Below are the code and all the weights of a small trained network. Each question names an input and a class and asks about switching units off, where a switched-off unit gives its printed mean instead of its output.

import numpy as np


def w(rows, s, z=0):
    codes = np.array(rows[::2]) - 128.0
    scale = np.full(codes.shape[1], s)
    scale[-1] = z or s
    return codes * scale


def f(y):
    return y / 2 * (1 + np.tanh(0.7978845608 * (y + 0.044715 * y**3)))


def log_softmax(a):
    a = a - a.max(-1, keepdims=True)
    return a - np.log(np.exp(a).sum(-1, keepdims=True))


def net(x, mask):
    res = np.array(x, float).reshape(1, 8) / 4 @ E
    y = f(res @ A[0][:, :-1].T + A[0][:, -1])
    res = res + np.where(mask, y, B[0][:, -1]) @ B[0][:, :-1]
    return log_softmax(res[-1] @ U[:, :-1].T + U[:, -1])


A, B = {}, {}
E = w([
[163,84,186,159,201,137,142,135,162,110],'x0',
[153,140,159,70,160,128,107,43,92,252],'x1',
[87,109,153,125,162,159,108,144,121,90],'x2',
[148,67,148,161,118,148,167,119,184,182],'x3',
[114,94,96,96,139,204,154,137,159,190],'x4',
[97,103,147,153,106,197,149,60,118,121],'x5',
[80,103,129,144,158,151,165,39,104,136],'x6',
[146,157,130,80,110,136,127,140,133,119],'x7',
],0.012)
A[0] = w([
[74,144,145,133,138,139,147,117,145,159,28],'n0',
[126,131,102,125,142,152,122,147,249,113,78],'n1',
[159,130,93,134,124,195,158,186,255,97,110],'n2',
[130,85,114,83,101,98,152,77,78,100,37],'n3',
[158,183,116,163,21,67,36,215,145,47,255],'n4',
[91,117,110,202,174,192,139,127,166,21,203],'n5',
[106,230,51,143,91,163,107,29,79,96,97],'n6',
[195,124,168,166,142,97,171,66,133,207,200],'n7',
],0.0083,0.0043)
B[0] = w([
[187,79,148,155,101,159,85,178,167,189,132],'n0',
[173,179,101,148,136,137,183,109,125,221,148],'n1',
[83,168,131,98,24,162,219,71,125,155,176],'n2',
[74,131,148,154,115,110,149,92,99,207,133],'n3',
[167,164,96,81,211,36,73,127,224,134,249],'n4',
[106,253,101,93,207,88,117,160,132,119,202],'n5',
[150,137,118,97,88,134,195,51,158,220,178],'n6',
[153,223,96,99,168,87,97,108,82,67,184],'n7',
],0.0083,0.018)
U = w([
[148,41,167,217,128,181,56,149,68,169,2],'0',
[151,176,104,1,196,73,19,135,136,118,233],'1',
[114,118,138,111,69,170,179,92,107,173,96],'2',
],0.0089,0.0041)

Each question gives the input, the list of numbers given to net, and the class t.
The units are the neurons (one row each of A and B). Each row of codes is followed by its name. A weight is (code - 128) times the scale printed after its matrix; where a second scale follows, it is the last column's (A, B and U).
mask holds one flag per neuron, in row order. A switched-off neuron (its flag False) gives its mean, the last column of its row in B, instead of its output. The means were averaged over made-up inputs and are rounded, as every weight is.
A unit's drop is (log p(t) with every unit on - log p(t) with that unit switched off) / (log p(t) with every unit on - log p(t) with every unit switched off).
The circuit of an input: a set's keep is (log p(t) with only the set's units on - log p(t) with every unit switched off) / (log p(t) with every unit on - log p(t) with every unit switched off). Starting from all 8 units, units are removed one at a time, each time the one whose removal leaves the highest keep (on an exact tie, the one counted first), for as long as the keep stays at least 0.8.
circuit, biggest first: the units of the circuit, biggest drop first
top k neurons: the k neurons with the biggest drops, biggest first
drop when u is switched off: that unit's drop, to one decimal
input [1,-5,-5,8,7,-8,-6,-5], class 2: circuit, biggest first	[n2]
input [6,-7,-3,1,1,7,1,-7], class 2: top 4 neurons	[n4, n2, n7, n1]
input [-3,-5,-6,-4,4,-4,7,-1], class 2: circuit, biggest first	[n4, n7]
input [-2,2,-3,-2,7,-3,4,-1], class 2: top 2 neurons	[n4, n5]
input [-7,-8,1,-5,8,2,5,7], class 2: top 3 neurons	[n6, n2, n7]
input [-1,4,0,-7,2,4,-2,5], class 2: circuit, biggest first	[n4, n5]
input [6,6,-7,3,6,8,4,-7], class 1: top 3 neurons	[n7, n2, n6]
input [-1,6,3,0,-3,8,-1,4], class 2: top 3 neurons	[n4, n5, n6]
input [3,6,4,5,7,3,-5,0], class 2: top 2 neurons	[n4, n5]
input [-7,2,0,4,1,-1,4,-4], class 2: drop when n5 is switched off	0.2
input [-2,0,-1,-3,8,3,2,-4], class 2: drop when n4 is switched off	0.6
input [-4,-3,-1,6,-2,5,5,4], class 2: drop when n4 is switched off	1.5
